Here is a tiny trained network, its code and every weight. The questions are about switching its units off for an input and a target symbol, where a switched-off unit gives its printed mean instead of its output.

import numpy as np


def w(rows, s, z=0):
    codes = np.array(rows[::2]) - 128.0
    scale = np.full(codes.shape[1], s)
    scale[-1] = z or s
    return codes * scale


def norm(h):
    return h / np.sqrt((h * h).mean(-1, keepdims=True) + 1e-5)


def f(y):
    return np.maximum(y, 0)


def softmax(a):
    e = np.exp(a - a.max(-1, keepdims=True))
    return e / e.sum(-1, keepdims=True)


def log_softmax(a):
    a = a - a.max(-1, keepdims=True)
    return a - np.log(np.exp(a).sum(-1, keepdims=True))


def net(x, mask):
    ids = ['ΞΠΣβεηθλμψω'.index(c) for c in x.split()]
    T = len(ids)
    res = E[ids] + P[:T]
    r = norm(res)
    for j in range(2):
        rows = slice(2 * j, 2 * j + 2)
        q, k, v = (r @ M[0][rows].T for M in (Q, K, V))
        z = softmax(np.where(np.tri(T) > 0, q @ k.T / 2**0.5, -1e9)) @ v
        o = O[0][rows]
        res = res + np.where(mask[j], z, o[:, -1]) @ o[:, :-1]
    y = f(norm(res) @ A[0][:, :-1].T + A[0][:, -1])
    res = res + np.where(mask[2:10], y, B[0][:, -1]) @ B[0][:, :-1]
    return log_softmax(norm(res)[-1] @ U[:, :-1].T + U[:, -1])


Q, K, V, O, A, B = {}, {}, {}, {}, {}, {}
E = w([
[86,115,110,92],'Ξ',
[95,145,3,156],'Π',
[137,137,133,102],'Σ',
[154,144,130,103],'β',
[130,135,108,113],'ε',
[143,121,148,196],'η',
[46,170,86,126],'θ',
[93,156,161,77],'λ',
[143,135,103,111],'μ',
[152,175,130,128],'ψ',
[139,115,58,139],'ω',
],0.014)
P = w([
[41,118,117,128],'0',
[251,139,80,244],'1',
[56,201,2,24],'2',
[78,99,158,137],'3',
[239,124,131,210],'4',
[58,126,59,13],'5',
[92,96,152,138],'6',
[233,126,142,206],'7',
],0.009)
Q[0] = w([
[134,48,141,167],'h0',
[165,88,115,183],'h0',
[114,98,39,88],'h1',
[134,129,103,5],'h1',
],0.014)
K[0] = w([
[182,89,28,145],'h0',
[133,130,25,99],'h0',
[89,47,98,150],'h1',
[111,8,183,101],'h1',
],0.012)
V[0] = w([
[223,143,72,153],'h0',
[116,247,216,181],'h0',
[90,8,133,118],'h1',
[159,165,242,2],'h1',
],0.0064)
O[0] = w([
[114,118,190,50,5],'h0',
[2,176,81,228,195],'h0',
[234,46,159,142,36],'h1',
[173,236,23,154,60],'h1',
],0.0064,0.0018)
A[0] = w([
[186,64,48,28,129],'n0',
[207,47,132,154,99],'n1',
[102,90,32,254,76],'n2',
[14,40,195,151,139],'n3',
[190,18,137,152,1],'n4',
[244,151,71,164,48],'n5',
[12,156,132,70,193],'n6',
[122,183,186,202,132],'n7',
],0.0081,0.007)
B[0] = w([
[133,185,248,155,210],'n0',
[196,99,26,169,180],'n1',
[140,166,212,63,207],'n2',
[84,162,60,50,213],'n3',
[230,218,106,129,145],'n4',
[72,92,140,10,204],'n5',
[223,35,123,184,255],'n6',
[115,110,255,125,199],'n7',
],0.0075,0.0054)
U = w([
[97,75,133,118,66],'Ξ',
[162,79,189,203,138],'Π',
[165,141,79,127,86],'Σ',
[157,73,139,110,84],'β',
[109,184,249,112,136],'ε',
[104,175,146,178,254],'η',
[166,207,81,97,115],'θ',
[207,121,150,167,97],'λ',
[147,38,135,122,137],'μ',
[62,48,210,119,104],'ψ',
[66,110,66,145,176],'ω',
],0.013,0.0052)

Each question gives the input, a string of symbols that net reads in full, and the target symbol t.
The units are the heads (2 rows each of Q, K, V and O) and the neurons (one row each of A and B). Each row of codes is followed by its name. A weight is (code - 128) times the scale printed after its matrix; where a second scale follows, it is the last column's (O, A, B and U).
mask holds one flag per unit, heads first, then neurons. A switched-off unit (its flag False) gives its mean, the last column of its rows in O or B, instead of its output. The means were averaged over made-up inputs and are rounded, as every weight is.
A unit's drop is (log p(t) with every unit on - log p(t) with that unit switched off) / (log p(t) with every unit on - log p(t) with every unit switched off).
The circuit of an input: a set's keep is (log p(t) with only the set's units on - log p(t) with every unit switched off) / (log p(t) with every unit on - log p(t) with every unit switched off). Starting from all 10 units, units are removed one at a time, each time the one whose removal leaves the highest keep (on an exact tie, the one counted first), for as long as the keep stays at least 0.8.
units of the circuit, in order: the units of the circuit, biggest drop first
k most important neurons: the k neurons with the biggest drops, biggest first
heads that matter: for each layer, one digit per head in row order, 1 if its drop is at least 0.15 and else 0, layers parted by /
drop of u: that unit's drop, to one decimal
input η η Σ ψ Σ ψ η, target ε: units of the circuit, in order	h1, n2
input Π ψ β Ξ ψ Σ, target ε: units of the circuit, in order	n0
input η Σ ω, target μ: units of the circuit, in order	h1, n6
input Σ ω Σ ψ Σ η, target ω: 2 most important neurons	n3, n7
input Σ η ψ λ, target Π: units of the circuit, in order	n6, h0
input Ξ ψ ε, target ε: units of the circuit, in order	n0, h1
input β Σ η μ, target λ: units of the circuit, in order	h1, n4
input ψ μ ω η ψ ψ, target μ: heads that matter	11
input Σ η β Σ ψ β λ, target Π: heads that matter	01
input ψ Ξ Σ Σ μ ω, target θ: units of the circuit, in order	h1, n0
input ψ η Σ η Σ ω, target μ: 3 most important neurons	n6, n7, n5
input ε λ λ Σ θ β λ ψ, target ε: 2 most important neurons	n6, n7
input Σ θ ψ Σ Π, target ε: units of the circuit, in order	n2, h1
input ψ η Σ η η β, target μ: units of the circuit, in order	n6
input Ξ θ η Σ Σ Ξ, target θ: 2 most important neurons	n7, n0
input Σ ψ η Σ λ, target η: units of the circuit, in order	h1, h0
input Σ ψ Σ Σ β μ, target θ: heads that matter	01
input λ ψ ψ Σ θ, target ε: 3 most important neurons	n2, n7, n1
input Σ β β η, target ψ: 2 most important neurons	n3, n7
input β Σ β Σ β θ, target θ: units of the circuit, in order	h1
input ψ λ ψ, target ω: units of the circuit, in order	h0, n0
input Σ θ η ω ω η ψ β, target ε: 3 most important neurons	n6, n5, n3
input Ξ ψ ω ψ ψ Σ, target ω: 2 most important neurons	n3, n7
input Σ Σ λ β η ψ Ξ, target μ: 2 most important neurons	n6, n3
input Ξ β θ η, target ψ: 3 most important neurons	n3, n7, n6
input Σ Σ ε ψ, target η: drop of h0	0.4
input Π Σ ε λ Σ Σ β θ, target ψ: drop of n3	0.2
input η ε ψ, target μ: drop of n3	0.0
input ω ψ ψ ω Σ ψ, target ψ: units of the circuit, in order	h1
input λ Σ η ψ μ β ψ Σ, target ε: drop of h1	1.3
